Below is a small trained network, with its code and all its weights. Each question gives an input and a target symbol and asks what happens when units are switched off, that is, made to give their printed mean instead of their output.

import numpy as np


def w(rows, s, z=0):
    codes = np.array(rows[::2]) - 128.0
    scale = np.full(codes.shape[1], s)
    scale[-1] = z or s
    return codes * scale


def norm(h):
    return h / np.sqrt((h * h).mean(-1, keepdims=True) + 1e-5)


def f(y):
    return y / 2 * (1 + np.tanh(0.7978845608 * (y + 0.044715 * y**3)))


def softmax(a):
    e = np.exp(a - a.max(-1, keepdims=True))
    return e / e.sum(-1, keepdims=True)


def log_softmax(a):
    a = a - a.max(-1, keepdims=True)
    return a - np.log(np.exp(a).sum(-1, keepdims=True))


def net(x, mask):
    ids = ['ΔΣβζηθμξπ'.index(c) for c in x.split()]
    T = len(ids)
    res = E[ids] + P[:T]
    u = 0
    for l in range(2):
        q, k, v = (norm(res) @ M[l].T for M in (Q, K, V))
        z = softmax(np.where(np.tri(T) > 0, q @ k.T / 3**0.5, -1e9)) @ v
        res = res + np.where(mask[u], z, O[l][:, -1]) @ O[l][:, :-1]
        u += 1
        y = f(norm(res) @ A[l][:, :-1].T + A[l][:, -1])
        res = res + np.where(mask[u : u + 16], y, B[l][:, -1]) @ B[l][:, :-1]
        u += 16
    return log_softmax(norm(res)[-1] @ U[:, :-1].T + U[:, -1])


Q, K, V, O, A, B = {}, {}, {}, {}, {}, {}
E = w([
[176,130,169,180,186,141,126,106,102,119,78,127],'Δ',
[187,199,46,111,130,119,97,156,109,129,84,113],'Σ',
[153,131,168,178,125,89,66,206,89,159,98,89],'β',
[209,233,70,146,152,82,136,68,93,77,150,109],'ζ',
[207,156,135,139,82,193,109,63,122,9,93,97],'η',
[183,136,65,151,116,89,45,134,5,28,143,145],'θ',
[119,91,83,172,109,155,205,62,88,170,101,91],'μ',
[144,105,28,160,145,120,105,85,102,156,153,193],'ξ',
[128,126,250,154,143,126,127,39,156,132,181,145],'π',
],0.0023)
P = w([
[171,64,105,136,118,102,221,236,191,71,171,72],'0',
[150,189,121,193,110,127,109,100,37,155,73,236],'1',
[168,190,182,31,174,167,168,126,19,214,183,132],'2',
[73,87,138,35,116,111,170,88,204,63,147,168],'3',
[66,225,103,104,74,141,63,36,104,157,137,221],'4',
[71,177,122,12,158,165,105,51,44,181,251,96],'5',
[104,94,93,15,159,108,162,65,222,89,124,143],'6',
],0.0016)
Q[0] = w([
[141,180,153,68,166,158,106,65,101,142,180,129],'0.h1',
[160,203,131,116,113,134,76,96,63,157,143,144],'0.h1',
[100,91,115,174,121,148,158,75,173,79,67,255],'0.h1',
],0.0058)
K[0] = w([
[40,100,119,76,112,182,128,21,156,101,149,167],'0.h1',
[55,95,77,67,77,118,112,108,160,95,169,143],'0.h1',
[222,131,104,127,254,125,152,128,152,98,76,148],'0.h1',
],0.0052)
V[0] = w([
[154,92,70,95,105,153,155,4,143,116,126,102],'0.h1',
[141,106,175,130,81,172,52,88,97,10,163,130],'0.h1',
[193,113,50,25,176,86,21,148,203,136,151,177],'0.h1',
],0.0016)
O[0] = w([
[121,101,205,150,45,138,141,174,150,105,78,69,86],'0.h1',
[4,147,161,137,200,181,244,213,56,171,151,114,254],'0.h1',
[154,166,225,183,239,114,115,203,157,52,129,213,97],'0.h1',
],0.0022,0.00063)
A[0] = w([
[109,98,96,138,72,109,145,152,152,125,113,53,211],'0.n1',
[83,97,76,56,137,100,201,90,96,197,160,126,29],'0.n2',
[113,147,3,116,116,103,169,119,102,159,159,145,203],'0.n3',
[91,152,213,140,109,128,110,139,132,140,151,166,103],'0.n4',
[164,133,124,144,27,204,109,88,111,79,189,106,150],'0.n5',
[119,54,96,128,129,46,91,148,151,162,143,162,101],'0.n6',
[174,120,107,191,125,138,184,79,59,148,160,161,139],'0.n7',
[107,78,146,162,138,148,128,163,56,88,110,128,145],'0.n8',
[112,44,90,158,85,75,120,165,110,91,82,164,210],'0.n9',
[134,134,167,157,179,117,168,53,136,123,166,142,254],'0.n10',
[145,132,134,126,148,113,26,181,93,183,178,110,118],'0.n11',
[130,110,113,185,102,188,201,54,135,103,74,76,211],'0.n12',
[132,47,117,115,141,159,165,177,185,84,24,73,28],'0.n13',
[116,93,137,170,121,145,143,95,112,217,101,163,34],'0.n14',
[169,114,138,108,194,118,117,113,78,96,111,139,149],'0.n15',
[152,165,41,134,140,167,97,136,75,116,203,137,228],'0.n16',
],0.0026,0.00072)
B[0] = w([
[199,123,148,178,156,101,117,145,135,76,117,180,118],'0.n1',
[198,126,174,130,124,101,69,153,132,64,125,143,131],'0.n2',
[133,70,254,168,139,165,103,134,180,72,127,100,186],'0.n3',
[202,94,69,215,112,145,150,132,156,68,86,140,139],'0.n4',
[127,114,98,116,191,89,139,206,122,191,96,119,159],'0.n5',
[123,177,146,64,189,125,150,130,147,165,38,128,141],'0.n6',
[121,167,131,101,83,159,102,184,197,108,111,87,212],'0.n7',
[177,194,150,111,92,160,147,104,238,147,173,164,150],'0.n8',
[126,146,201,71,128,135,148,137,194,158,132,150,146],'0.n9',
[135,87,92,116,136,105,81,202,106,170,105,108,210],'0.n10',
[136,135,114,86,191,169,170,50,151,119,89,143,237],'0.n11',
[135,165,127,73,199,59,64,172,117,182,146,201,165],'0.n12',
[142,113,100,138,48,182,6,167,119,120,78,192,115],'0.n13',
[174,228,123,94,108,136,110,126,92,46,153,125,115],'0.n14',
[91,123,127,64,77,120,134,107,169,223,112,128,217],'0.n15',
[135,86,198,146,118,206,188,100,191,175,114,138,251],'0.n16',
],0.002,0.0016)
Q[1] = w([
[159,235,173,173,91,160,97,89,108,137,111,195],'1.h1',
[68,148,239,88,94,220,73,139,141,144,84,190],'1.h1',
[44,65,36,218,41,26,65,207,235,52,2,234],'1.h1',
],0.0045)
K[1] = w([
[62,57,80,31,157,56,93,143,213,9,111,174],'1.h1',
[2,67,202,59,167,119,76,113,108,130,63,183],'1.h1',
[228,149,102,100,134,123,127,221,109,147,19,103],'1.h1',
],0.0045)
V[1] = w([
[159,80,31,71,77,236,26,202,90,53,181,213],'1.h1',
[227,239,63,39,130,153,191,164,112,61,97,97],'1.h1',
[125,217,114,146,107,6,156,29,74,6,248,53],'1.h1',
],0.0015)
O[1] = w([
[189,126,166,98,190,118,183,16,55,60,78,95,54],'1.h1',
[4,24,70,171,167,143,86,123,68,106,75,152,248],'1.h1',
[116,90,128,151,90,68,173,129,73,208,32,213,60],'1.h1',
],0.0026,0.0013)
A[1] = w([
[148,128,99,129,125,133,95,56,134,115,89,114,174],'1.n1',
[90,100,105,134,155,105,116,117,114,113,112,148,125],'1.n2',
[134,61,118,71,128,120,144,118,116,147,136,62,115],'1.n3',
[126,3,125,168,126,142,115,228,179,65,124,112,63],'1.n4',
[64,122,100,148,127,116,135,110,114,187,111,192,94],'1.n5',
[153,102,155,156,170,82,98,124,134,51,113,179,249],'1.n6',
[115,133,124,179,98,139,59,116,183,127,121,170,182],'1.n7',
[190,161,156,140,30,96,117,189,189,87,122,145,169],'1.n8',
[109,140,118,135,165,94,122,203,108,164,81,153,186],'1.n9',
[154,165,165,134,172,113,156,143,174,52,170,108,103],'1.n10',
[139,144,116,174,78,118,148,120,133,93,75,204,56],'1.n11',
[135,146,109,158,38,80,136,181,172,158,100,204,66],'1.n12',
[110,191,134,132,156,151,162,97,78,147,118,115,232],'1.n13',
[200,125,127,151,125,78,136,206,212,5,142,99,49],'1.n14',
[74,161,105,139,94,211,130,217,114,111,123,112,146],'1.n15',
[140,100,200,85,140,146,204,165,137,150,164,126,115],'1.n16',
],0.0041,0.0012)
B[1] = w([
[118,140,201,88,80,45,165,221,111,145,183,109,167],'1.n1',
[140,191,108,51,160,100,131,187,137,127,115,120,153],'1.n2',
[109,38,97,180,111,119,46,147,141,118,34,136,163],'1.n3',
[220,25,231,161,120,133,49,227,126,187,103,240,196],'1.n4',
[243,157,139,168,106,163,107,117,170,84,87,122,186],'1.n5',
[116,96,132,62,168,78,84,178,216,156,118,151,186],'1.n6',
[114,63,80,172,118,36,168,200,60,76,120,90,174],'1.n7',
[84,79,165,96,231,146,137,156,184,181,151,238,129],'1.n8',
[131,121,127,98,110,94,133,73,179,59,198,116,197],'1.n9',
[218,1,142,172,79,179,39,176,71,126,87,99,162],'1.n10',
[147,86,122,91,63,144,78,94,133,246,108,71,117],'1.n11',
[51,81,129,65,190,201,77,134,60,100,130,31,129],'1.n12',
[112,38,121,142,131,140,126,171,191,118,118,183,251],'1.n13',
[123,25,210,206,109,102,106,211,86,188,106,227,195],'1.n14',
[121,104,111,226,117,38,130,151,151,133,238,130,166],'1.n15',
[143,183,146,87,82,19,111,185,93,78,103,124,160],'1.n16',
],0.0024,0.0025)
U = w([
[153,29,179,163,130,100,68,208,135,178,103,212,223],'Δ',
[108,165,90,24,180,42,69,129,215,58,74,120,142],'Σ',
[42,145,116,85,191,233,89,102,164,252,181,117,54],'β',
[193,148,89,193,88,170,160,27,226,157,68,229,83],'ζ',
[57,145,58,226,106,89,151,174,135,76,215,97,215],'η',
[52,118,149,123,209,151,231,101,19,42,54,173,153],'θ',
[96,79,58,138,32,125,76,76,53,166,13,45,110],'μ',
[238,144,195,124,121,215,74,101,119,23,161,33,2],'ξ',
[155,224,200,64,22,70,178,122,83,199,157,126,113],'π',
],0.0037,0.00081)

Each question gives the input, a string of symbols that net reads in full, and the target symbol t.
The units are the heads (3 rows each of Q, K, V and O) and the neurons (one row each of A and B). Each row of codes is followed by its name. A weight is (code - 128) times the scale printed after its matrix; where a second scale follows, it is the last column's (O, A, B and U).
mask holds one flag per unit, layer by layer, with each layer's heads first. A switched-off unit (its flag False) gives its mean, the last column of its rows in O or B, instead of its output. The means were averaged over made-up inputs and are rounded, as every weight is.
A unit's drop is (log p(t) with every unit on - log p(t) with that unit switched off) / (log p(t) with every unit on - log p(t) with every unit switched off).
The circuit of an input: a set's keep is (log p(t) with only the set's units on - log p(t) with every unit switched off) / (log p(t) with every unit on - log p(t) with every unit switched off). Starting from the 12 units with the biggest drops (on a tie, the unit counted first), units are removed one at a time, each time the one whose removal leaves the highest keep (on an exact tie, the one counted first), for as long as the keep stays at least 0.8.
circuit, biggest first: the units of the circuit, biggest drop first
top k neurons: the k neurons with the biggest drops, biggest first
k most important neurons of layer l: the k neurons of layer l with the biggest drops, biggest first
input Δ ζ ξ Δ, target Σ: circuit, biggest first	(0.n16 0.n3 0.n12 1.n4)
input ζ ζ β, target ζ: top neuron	(0.n11)
input ζ π μ θ ξ β, target ξ: 2 most important neurons of layer 0	(0.n3 0.n16)
input β β β ξ η ζ, target ξ: circuit, biggest first	(1.n10 0.h1 1.n14)
input ζ β β ξ π μ, target π: circuit, biggest first	(1.h1 1.n16 0.n2)
input ζ ζ Δ μ ζ Σ η, target Δ: circuit, biggest first	(1.n4 0.n11 0.n5)
input β β β θ β ζ, target θ: circuit, biggest first	(1.h1 0.h1)
input θ β Δ π β ζ Σ, target Δ: circuit, biggest first	(0.n3 0.n11 1.n14)
input β Δ π π ζ, target β: 2 most important neurons of layer 1	(1.n12 1.n8)
input β β Δ, target β: 2 most important neurons of layer 0	(0.n7 0.n15)
input β β Δ β β ζ, target ζ: 2 most important neurons of layer 0	(0.n6 0.n16)
input β ζ ζ ζ ζ, target μ: top 3 neurons	(1.n12 1.n11 1.n5)
input Δ η β, target η: top 2 neurons	(0.n5 1.n15)
input ζ Δ Σ η, target Δ: 2 most important neurons of layer 0	(0.n5 0.n11)
input ζ Δ θ π ξ, target β: 2 most important neurons of layer 1	(1.n12 1.n8)
input ζ Δ β β Σ, target η: top 2 neurons	(1.n7 0.n6)
input π β β ζ β Δ μ, target Δ: top 2 neurons	(0.n3 0.n2)
input β π β Δ ζ, target ξ: top 2 neurons	(0.n13 1.n10)
input β Δ β π π, target β: top 2 neurons	(1.n12 1.n8)
input β π ξ, target π: top 2 neurons	(1.n16 0.n13)
input θ ζ Σ, target θ: 2 most important neurons of layer 1	(1.n4 1.n6)
input ζ β π β Δ β, target β: top 2 neurons	(0.n11 1.n4)
input Δ ξ π η β π, target π: most important neuron of layer 1	(1.n16)
input β Δ Δ ζ, target Δ: most important neuron of layer 0	(0.n10)
input β η π Δ π β, target π: top 2 neurons	(1.n16 0.n11)
input Σ β η, target η: 2 most important neurons of layer 0	(0.n5 0.n11)
input ζ ζ β β β β, target β: top 3 neurons	(0.n11 1.n4 1.n13)
input π η ζ η β Δ Δ, target Σ: top 4 neurons	(0.n12 0.n16 0.n3 0.n7)
input β μ Δ Δ Σ, target ξ: top 2 neurons	(0.n13 1.n10)
